tavo_nak: [ 29 -12  78 -69  22 -25  22  33   8 -10  -2 -17 -33 -25  23 -52  38  -9
 -40 -12 -45 -30]
mak_napur: [ 57 -13  78   1  38  43 -15  20  16 -21  13  21 -35 -16  11  12  24  12
 -56 -28   4  52]
golo_suzaz: [ -8  33  -7 -14  -1   9  14   3  -8  -1 -38 -11  -8  -6  14  11 -35 -23
  11  11 -12 -15]
dep_nar: [-47  -5 -47   0 -51 -67  -6 -11   5  35  15 -16  27 -15  29 -20  -4  -1
  13  13 -15 -42]
tavo_nak: [-62  20 -56  20  32  42  10   4   4  25 -57 -26 -12  12  12  -2   7  15
 -14 -38  13  39]
tavo_nak: [ 10 -18  21 -13  17  -4  27 -18 -23 -20  18  -4   0 -41   2 -27  30  14
 -39   7 -16 -49]
mak_napur: [-12   8  12 -14  39  42  28  -5   4  12 -23  13 -14 -37 -61 -10  11  12
 -39   1  24  -9]
golo_suzaz: [  2 -28 -16 -15 -30 -49 -40   3  27  29  48  30  28 -32 -22 -33  64  -9
 -17  28 -10 -11]
dep_nar: [ 28  29  22  -9   5  23   6   0 -10 -20 -23   4 -20 -36  33  21 -27 -18
 -29  10 -20 -11]
dep_nar: [ 45   9  50 -30  41  37  -3  27   4 -26 -18  11 -22  19 -19   0  21 -25
   4   1  -8  31]
tavo_nak: [ 31 -29  21 -60 -39 -72 -33  52  47  21  31  15  -1  43 -44 -44  36 -19
  36   9 -23  10]
dep_nar: [-12  35  29 -29  21  15  23   8  -5   5 -42 -15 -13 -11  12   4 -27 -30
  11   9  -6 -15]
tavo_nak: [ 17  -8  12   8 -18 -17 -11 -17  -5  -5  34  18  20 -19  -3  10  -1  -8
   6  28   4 -21]
mak_napur: [ 13 -29  60  22  17   9   1  -2  11   1  34   5 -11   5  -4   9  -2  35
 -18 -31  33  28]
dep_nar: [ 14  12 -31  18  38  47 -20  17 -22 -43 -37 -24 -10  52  70   9  37 -17
  11 -29 -34  62]
golo_suzaz: [-103   25  -15  -48   30  -19   41    8    9   62  -56  -44   12    6
  -23  -49   12  -26   42    3    9  -33]
mak_napur: [ 12  25  32 -21  39  46  14   5   1  -3 -31  13 -20 -36 -20   5   3 -16
 -32   8   4   2]
mak_napur: [-19  25  35 -14  26  22   4   6  14  26 -24   5  -2  -7 -22  11 -14 -26
  17  11  26  14]
tavo_nak: [-25  38 -74  35 -23  10   3 -42 -42 -15 -18  -1  43  14   5  43 -51 -33
  69  50   8 -31]
tavo_nak: [-43   6   8 -52  55  10  40  21  -3  12 -54 -45 -31 -31  34 -66  61   2
 -57 -34 -40 -21]
dep_nar: [ 10  26   3   2  21  36   2   6 -10 -18 -33  -6 -13   8  23  20 -14 -18
   4  -3  -7  20]
golo_suzaz: [ 32 -34 -39 -28 -46 -57 -58  35  38  11  38  27  10  13 -16 -42  75 -10
  -8  10 -40  19]
golo_suzaz: [-35   6 -51  -2 -33 -30 -17   9  22  36 -10  -4  10   6   0  -9  -2  -4
  12   0  -3   5]
golo_suzaz: [-26  16 -68 -15 -24  -8 -10  55  36  25 -63 -30 -39  55  20 -16 -16  13
  -1 -55 -27  54]
dep_nar: [  9 -16  75 -43  71  28  26  26   5  -9 -11  -9 -19  34 -47 -35  48  -4
  12 -19  11  21]
mak_napur: [ 37   6  26   9  13  25  24 -25 -38 -47   5   1  -7 -31  24  18 -18   3
 -25  12 -13 -36]
golo_suzaz: [-30  42 -38 -88   0 -29  15  52  11  16 -80 -36 -13  42  -5 -51  12 -63
  56  16 -57 -20]
tavo_nak: [ -1 -23 -23 -20  23   7  44   4 -19 -26 -14 -21 -20  18 -36 -44  28  40
 -24 -27 -16 -26]
mak_napur: [-33 -30  16  31 -32 -52  19 -13  -4  13  32 -40   4  29  49   2 -48  46
  20 -40  14 -15]
golo_suzaz: [  8 -10 -65   7 -52 -31 -42  29  31  13   2   7  -6  32   9  -4   6  10
  -1 -18 -21  39]
dep_nar: [ 14   2  44 -57  18 -24   8  24  -2 -10 -12 -22 -14 -18  47 -43  44 -31
 -17   3 -53 -27]
dep_nar: [-48 -16 -19  39  -1  -3  31 -35 -16  14  11 -21   7 -22  12  -1 -19  49
 -26 -24  25 -27]
golo_suzaz: [-40  25 -51  12 -21  -9  12  -3 -11   9 -34 -26  11  49   7  18 -54 -11
  65   1   6  -3]
mak_napur: [-20  -8  19   4   2  -7  12   3  10  18   1 -13  -9   3   2  -4 -14  21
  -6 -23  15   4]
mak_napur: [ 26   5  37 -20  38  43  -3  24  20  -1 -20  17 -34 -28 -16  -6  28   2
 -57 -17  -1  33]
tavo_nak: [ 41   6  47 -47 -39 -51 -37  48  39  12  10  12  -5  41   0   1 -18 -48
  56  18 -20  21]
[ 24   1  12 -85  13 -31  -4  41   7 -10 -15  -3  -2  16 -23 -62  71 -53
  23  29 -56 -23] => golo_suzaz
[-85 -21  -2  18  39   6  33  -5   7  43 -12 -39   3  37 -23 -25  11  43
  18 -51  48  21] => golo_suzaz
[ 50  24   3 -12  -6  18 -27  18   2 -26 -15  19 -12  -2  21  21  -3 -36
  -2  18 -28  21] => dep_nar
[-64  31 -16  22  -2  15  18 -17  10  48 -35 -13  -6 -48  18  20 -50  12
 -30 -12  29  -7] => golo_suzaz
[ 19 -24  37 -28   3 -32  14 -20 -17 -13  42   7  14 -59   3 -37  47  -3
 -35  30 -25 -69] => tavo_nak
[  4 -48  23  50  -7 -12 -22 -45   0  10  88  36  39 -41 -22  10  33  33
 -25  15  44  -7] => golo_suzaz
[  0  17  -4  20 -10  17   7 -16  -4   2  -7  11  -3 -22  -8  31 -45   7
 -10   7  19  -7] => dep_nar
[-24 -38   0  82  62  76  42 -42 -33 -25  13 -16 -12  13 -15  19   1  95
 -47 -69  62  34] => dep_nar
[-50 -20  -7 -13   1 -31   6   6  21  43  12  -5  24  48 -71 -28  14   4
  62   1  38   4] => dep_nar
[ 49   8  41 -39  20  26  40  56   2 -45 -56 -33 -71  81  -7  -2 -53  19
  14 -57 -23  33] => tavo_nak
[ 62   3  61 -51  23   5  -5  28   0 -34  -4   6 -27 -24  28 -21  40 -30
 -35   8 -49  -5] => dep_nar
[-34  16  29  -3  49  38  41  -4 -12   5 -37 -24 -12  11 -12   2 -20   5
  12 -18  27   2] => dep_nar
[ -4 -43 -32  44 -29 -19 -36   1  27  20  45  15   6  15  -5   0  23  49
 -24 -34  21  45] => golo_suzaz
[ 25 -20 -17  44 -26   4  -7 -27  -9 -16  37  20  -1 -40  11  21 -13  43
 -56  -7   6 -10] => dep_nar
[-15  25 -51 -26 -15 -11   5  36   4  -1 -56 -31 -15  68   9 -10 -25 -19
  52 -15 -30  16] => golo_suzaz
[-10 -20 -51  54 -10  19  -7 -27  -5   0  24  19  17  11 -42  21  -5  40
  -2  -7  39  18] => tavo_nak
[-49  78 -56 -59  32  45  28  -1  -4  31 -95  11   6 -50 -74 -13   0 -70
  12  65  -4 -45] => mak_napur
[ -7  30 -12  21   8  31  12 -14 -23 -16 -30 -11  -1   6  25  35 -45 -10
  17   3   5   2] => tavo_nak

nopupbami: [ 66   2  92  95  37  -2  -5  41   6 -16  12 -69 -32  -7  25  31   1  20
 -14   9  -5 -32]
sugpana: [ 62  31   1  21  45   6 -10 -36   0 -17  34   8  26  14 -36  -9 -19   7
 -33  14 -38  20]
levenmub: [ 40  23  10 -43  36  20  30 -44  44  -2 -59  28 -61 -37  55  73  24  -6
  56  62 -25  36]
levenmub: [ 63  42  52  28  58   4 -27 -49 -12   3  32 -19 -12  26 -33  21 -20  26
   6   4 -51  52]
sugpana: [ 78  29  24 -46  54   0 -29 -78 -36  35   2  34 -53  10  -9  14 -15  38
  17   5 -57   7]
sugpana: [ 38  21 -43  -5   4   5 -12  -3  -5 -60 -10 -12  36 -54   2  10   5 -21
   9   6  28   9]
levenmub: [ 27   4 -54 -46  17 -10 -46 -79 -48  39   5  42 -33  44   5 -34 -28   7
 -15 -32 -50 -18]
nidbek: [-29 -29  -6  17  -7 -16  17   5  29  39  -6   7  -3  22   8  -2   7 -20
 -12  -3   9  -3]
nopupbami: [ 11  23 -63   4   4  30   9 -20  11 -44  -7  22  -9  34  34 -15 -16 -24
 -35  20 -44 -23]
sugpana: [-41  -9  50  69  -7  -4  47  35  55  42  12  -7 -24  70 -13  35  -1 -19
  -1  18  -9  13]
sugpana: [-34 -22  -9 -48 -14   5  -6 -10 -10  17 -23  15 -25 -10  39 -21   8  19
   5  -4 -13 -13]
nopupbami: [-54  13  -6 -77 -28   6  43 -16  23  40  -5  76  -2  14 -47  26   2   2
  49  32  -6  47]
nopupbami: [ 11 -80  21 -66  11 -58 -36 -27 -42 108 -13  22  -9 -51   1 -47  25  38
 -13 -50  40 -45]
nidbek: [106  41 -15  56  26  -9   4  10 -22 -25  26   2  13  21 -65  30 -16 -40
 -18  -7  35 -52]
levenmub: [-125  -37  -94  -34  -95   -1    4   52  -17  -16  -24    2   31    7
   21  -47    8  -41    1  -46   63  -35]
nidbek: [ -5  17 -20 -34   2  17  17  -5 -20  -4 -32   3   0  13 -29  11  28 -32
  17 -22  54  -6]
levenmub: [ 28   2  -6 -16  26   7 -14 -33  -4  -4 -18  -1 -22 -13  35  -3   4   8
  -5   5 -23  -1]
sugpana: [  12    9  -55  -89   -1    8   -8  -14  -18  -58  -34    5   78 -118
  -21  -11   39  -11   27    0   74   39]
nopupbami: [ 53  -1   6  27  37  -2  -6 -17  -5   9 -20 -19 -32  13  21  12  12 -17
 -15 -12   8 -31]
levenmub: [ 17  -3  34  57  10   4  31  25  64 -16  22   6  -2  -6  29  17 -16  14
 -25  64 -54   3]
nidbek: [-16  33 -21 -65 -51  24   0  17 -25 -47 -27  30 -51 -37  41  40 -15  19
  75  31 -18 -16]
nopupbami: [ 44  11 -20  -6  42   3  -5 -26 -29  -3 -32 -32  26  -2 -42   1  43 -48
  -7 -50  85   0]
nidbek: [ 66  22 -13  26 -10  -2 -26  44 -54 -67  25 -26  34 -41 -27 -10 -14   0
 -15 -20  41 -65]
nidbek: [-33 -13 -36 -79  20  16  -4 -55 -13  18 -42  11  13  -6   5 -38  38  -8
  -9 -27  21  29]
nopupbami: [ 18  31  38  16  -4  43  12  32   4 -63 -10 -13 -60  -5  66  26 -14  34
  10  49 -60 -34]
levenmub: [ 56  -7 -24   4  66  10 -24 -68  14 -10 -28 -16 -14 -14  67 -21  12  -3
 -43   6 -41   7]
nidbek: [ 50  13   1  35  27 -10   1 -18  12   8  21  10   0  21 -19  13 -16 -10
 -17  11 -20  -1]
sugpana: [ 59  27 -39  55   9   4 -24  -4   0 -57   0 -25 -19   0  46  24 -25 -26
  -3   9 -24 -23]
nidbek: [-76   4 -20  50 -52  18  28  58  60 -61  -5 -29  16  -5  48  26  -7 -26
  21  37  -7  36]
sugpana: [  7  15 -16  38   4   6  22  20  36 -42   5 -17  50 -16 -21  18   8 -35
  -6  19  28  30]
levenmub: [ -7  21 -26 -54   8  11 -28 -47 -41   0 -34 -11 -18   3  -2   9  16 -12
  44 -37  22  32]
nopupbami: [ -8  28 -23   1   3  11  14  -8   7 -17  -6  -5  26  19 -41  19  10 -37
  16  -7  32  38]
nopupbami: [-118   -5  -41  -13  -82  -20    1   12   40   11   47   44   41   18
  -20   -3  -50    7   40   25  -49   84]
levenmub: [ 12  -1  11  26  26   6 -17  -4  -7 -21   0 -47  25 -10   2 -18  14  -2
 -22 -20  15  16]
nopupbami: [ 24 -28 -72  38  23 -37 -38 -46  -6  30  -1 -19  23  28   6 -31  -2 -54
 -44 -56  25  -9]
nidbek: [ 41 -17 -37  13  20 -18 -23 -19  -7  -3  15   2  35 -17   1 -39  -6  -7
 -50 -14   1 -24]
levenmub: [ 39 -25  23  24  12 -30  26  23  13  46  27  29  25   1 -52  -7   2  -3
 -39   5  29 -45]
nidbek: [ 46  32 112   0   2   3 -25  39 -70  -3  36 -25 -36 -13 -47  24 -17  74
  41  -9  -6 -28]
sugpana: [-25 -36  72  29  -1 -32 -21  10 -38  95  26 -22 -40  70 -32 -18  -5  27
  -9 -61   7 -30]
[-29 -28 -34  41 -17 -52 -49 -18  -3  38   8 -41  18  10   1   6 -11 -36
  25 -56  32  45] => nopupbami
[  8   2  19  22  -1   9  18  12  27  -5  19  23 -23  16  25   1 -23  23
 -21  42 -60 -21] => nopupbami
[-18  19 -75  36  -6 -12 -13 -38  19   0 -10 -13   3  54  -2  31 -13 -72
  25 -24  10  52] => nopupbami
[-14 -24  -6   6   0  -3  23  30  17  -7 -30 -26  36 -35  -4  -3  43 -33
 -10 -13  78  -7] => levenmub
[ 13  -5 -39  59   5  -8 -32  -1  -4 -32  13 -42  22  11  26 -25 -15 -24
 -38 -26  -4 -10] => nopupbami
[-59   5 -51 -25 -17  24  -8 -11   2 -41 -49 -35   2 -11  48   1  25 -33
  28 -18  25  41] => levenmub
[-29  14  59 -33 -18   8  36  25  16  16   6  27  -7 -11 -38  36   5  30
  48  36  -1  33] => nopupbami
[ 16  80 -51  40  10  57  27 -14  26 -86 -29 -15 -34  63  24  62  -9 -65
  25  30 -25  26] => nopupbami
[ 16 -17  92  57  19 -45  11  16  28  76  21 -23  -6   8 -54  56   8   1
  35  -4  34  40] => nopupbami
[-13  38 -33 -35  10  19 -61 -70 -55 -17  -6 -23 -25  37  12 -11 -18   7
  31 -43 -40  53] => levenmub
[ 49  27  11  41  35   4   8 -27  15  13 -38 -22 -75  44  28  75   9 -43
  38   2   2   3] => nopupbami
[-26  13  21  -2 -27  19 -23  31 -10 -65  14 -31  10 -49  37  -7 -17  45
  20  20 -35  22] => nidbek
[-18 -32 -17 -48 -36   1  19  35  -3  -2 -36  27 -22 -50  49  -7  18   8
   6  13  25 -66] => levenmub
[-41  -5 -23 -59 -40   4 -25  14 -64  -7 -21 -10  -5 -15  -2 -21  12   6
  30 -49  47 -26] => levenmub
[-17 -40  -6  24  12 -13 -41 -24 -13  30 -29 -48 -49  22  81 -24   7  -3
 -17 -45 -13 -20] => sugpana
[-26  -9  13   6 -53  -9  31  52  22  12  32  54 -19  10   0  11 -35  24
   5  45 -39 -42] => levenmub
[  9  -2  19  70   1 -27 -22  -3  17  22  -4 -43 -50  26  37  55 -15 -21
  40 -10 -11  22] => nopupbami
[-14  -7   8  28 -12  -6   5  17  22  -1  32   9  16   8  -1 -13 -23  15
 -21  21 -35   4] => nopupbami
[ 39  24 -21 -35  29  28  11 -30 -18 -14 -48   7 -38   8  16  17  26 -24
   7  -4  18 -26] => nopupbami

safpapu: [-30  27  -4  -8 -35  14  22 -40  11  37  53  11  15  52   7  32  -8 -28
  19   3  18  27]
kepatimuv: [ 11  -9 -21   7 -14 -25 -29  -9 -15 -39  14   9   9 -44 -16 -60  13  20
 -34 -38 -14 -11]
simovog: [ -8 -76  -4 -68  46  34   0  45 -59  -5 -57  20  34 -73  -4 -33 -41  43
 -29  -2  33 -82]
leniluto: [ 77 -24  12  30  -4 -37 -25 -74 -87  71  37  41  70  12 -37  99  -9  38
  71   2   9 -12]
simovog: [ 21 -21 -32 -15  53 -12  40 -57  16   0  36 -14   5  48  -2  24 -26  -6
  26  11  28  -9]
leniluto: [-38 -46 -13 -53  19  14   5  24  -2 -47 -37  -8 -16 -37  -2 -53 -22  13
  -5   1  16 -41]
simovog: [ -2 -63  26  -2 -52 -45 -11  32  -1   0 -64  16  -6 -39  11 -31 -22 -42
 -18 -96 -20 -27]
safpapu: [ 14  52 -33  40  29  24  25  -2  82 -10  37 -24 -43  51  16 -12  22 -50
 -47  21   0  54]
leniluto: [ 33  18  25  32 -42 -43 -35 -61 -64  38  40  21  44  13 -30  72  18  40
  77   7 -17  14]
kepatimuv: [ 60  44 -24  57   1  35 -40 -16 -31  41  60  39  36 -11 -25  17  34  16
 -48  26   5  30]
simovog: [  2 -14 -38  11 -28  -9  -5 -55  21  -9  52  16  -7  22 -19 -18  -5 -39
   1 -25  15  19]
safpapu: [ 12   6   1  16  -4 -29   2 -27  11  -7  13 -12  -9  23  -4  16   6  -4
  29  -3 -11  14]
kepatimuv: [ 59  24 -36  70  29  49 -44  -1  25  -5  21  11 -42   5 -37  12  39 -21
 -14  72   9  48]
safpapu: [-46  30  17 -22 -58   3  11 -12 -21  36  35  18  41  12  16   7  -5   2
  -5 -27   0   6]
kepatimuv: [-23  -9  24 -39 -10  34  33  35 -30  71 -15  28  53  -5  34  21 -35  -9
 -43 -30  22 -29]
leniluto: [ 47 -87 -10 -31  43  -6   7 -44 -66  40  -6  32  50  -6 -25  54 -50  21
  46  -1  44 -58]
kepatimuv: [-69  -2  22 -81  55   7  82  34  33 -17 -42 -54 -11  32  53   0 -38  12
  16  17  11 -35]
simovog: [  9 -72  18 -46  48 -25  38  23 -15   4 -65 -11  13 -14  21   9 -48   6
   9 -34  11 -63]
safpapu: [ 14  20 -12  41  -7 -21 -29  -7  34 -49   5 -19 -46  -2 -17 -26  35  -7
   8  10 -26  32]
kepatimuv: [ -9  -7  28   1 -18  -1  13  -6   7  35 -18  -1 -11  39   6  61 -13 -29
  57  14   5  13]
kepatimuv: [  9  49  16   3 -20 -23   6 -41 -54  48  62  15  75  14   6  39   8  51
   4 -14 -11   2]
simovog: [-19  98 -43  41 -47  99 -88   1 -31 -12  91  43   8 -45 -51 -46  75  45
 -52  93   7  60]
leniluto: [ 48  12 -32  41  38  29 -19  -9  14  -2  23   6 -16   6 -22   7  20  -6
 -18  43  11  23]
safpapu: [ 30   7 -16  13  62  20  28  29  40  -1 -12 -18 -17  12  21  -9  -2 -18
 -54   9   6   3]
kepatimuv: [ 15 102  -1  22  40 -51  18 -84  -9 -25  94 -53  23  65  -6  52  45  92
  76  68 -31  37]
safpapu: [-24  57   2  19 -34   9 -20  45  20 -27   5  -5  -9 -34  16 -68  38   5
 -76 -23 -33  23]
leniluto: [-21   8   9  -8 -11  -3  25 -13  22  14   7 -10  -9  39  13  26 -10 -24
  27   2   5  13]
leniluto: [ -1 -16   8 -14   4  -4  24   4   2  22 -10   2  12  10  17  11 -21 -16
  -9 -25   7 -13]
simovog: [ 64 -80 -39   5  37 -51  23 -57  10   1  13  10  11  15  -9  -3 -41 -38
  -9 -69  21 -29]
simovog: [-11  19  13  -5   5  18  -5  24 -11   2 -12  -4   2 -12   4   3  10  22
  -2  25  -5  -1]
leniluto: [ -4  67  28  41 -42 -17  27 -16  40  51  34 -10  -2  73  30  57  16 -45
  11 -14 -22  59]
[  35  -97   24  -18   27  -33  -71   53  -84  -60 -113    7   -3 -124
  -42  -37   -3   80   33   -1  -20  -82] => safpapu
[ 18  -1  15  29 -19  23  -9  -2   3  51  -7  19 -11  31  -8  65  -1 -40
  34  27  11  27] => kepatimuv
[-23  20 -33  -4   9  81   7  21  36  12  22  14 -20  13   3 -19   1 -40
 -52  40  35  24] => safpapu
[  9   3  16   5 -10 -14   9  15  -8  25  -8   7  23  -7  18   2  -5  -4
 -31 -40 -11  -7] => leniluto
[ 35   5 -11  40 -18   9 -36 -11 -12  15  19  26   4 -11 -24   7  18  -9
 -11   3  -1  20] => kepatimuv
[-25 -29 -11 -23 -32  23  -3 -64 -18  31  37  26   4  43 -31  58 -25 -23
  88  39  43   8] => safpapu
[-32 -59  34 -46 -20   3  -9  69 -36  -2 -87  14  10 -69  13 -34 -27   9
 -20 -42  -3 -57] => simovog
[-13  -8   7  -1 -39 -20 -24 -28 -22  -8   9   8   0  -4 -22   9   5  10
  51   1  -6   3] => safpapu
[ 43 -42 -37   1  55  27 -15 -24 -18  -7   7  13  -3  -9 -35  12 -11  11
  16  46  35 -18] => leniluto
[-12  11  -4 -21  44  42  30  31  17   9 -12 -12  -4  10  21   2 -10  -1
 -28  32  18  -7] => kepatimuv
[ 18 -24  -6  -7  34   8  14  -2   0  10 -11  -1   0  10   0  20 -16  -5
   8  12  16 -13] => safpapu
[  1   0  -9  12 -21 -24  11 -82  17  15  51  -3 -12  73 -19  62  -7 -30
  89  20  14  33] => safpapu
[ 21 -57 -35  -3  -9 -17  -5 -36   0  -7  17  25   7 -11 -18 -30 -24 -32
 -18 -52  20 -17] => simovog
[ -5 -16 -23  25 -78   4 -55  -5  -6 -11  20  45  -3 -44 -28 -60  14 -35
 -43 -51  -3  15] => simovog
[ 33  28 -20  27  39  76  -5  28   3  41  15  22   6   2  -2  19  12 -11
 -57  53  26  19] => kepatimuv
[-31  12  10 -38  37  11  42  -4   9   1  -3 -30  -3  38  17  33 -16  18
  43  45  13  -8] => simovog
[ 23   3  56  27  -7 -44   2  54   3  14 -71 -18  -7 -13  29  21   8  -3
  -4 -39 -45  -3] => simovog
[-27  12  24 -10  -9 -18  27   0  25   2 -13 -24 -16  35  20  24  -6 -14
  36   0 -10  10] => simovog
[-55 -87 -17 -42 -89 -17 -12 -16   7 -19 -14  37 -11 -29 -11 -67 -42 -69
  -6 -96  20 -25] => simovog
[-14  29  47   7 -64 -50 -16  27 -39  13 -14   8  43 -41  22 -20  17  32
 -29 -73 -49  -9] => leniluto
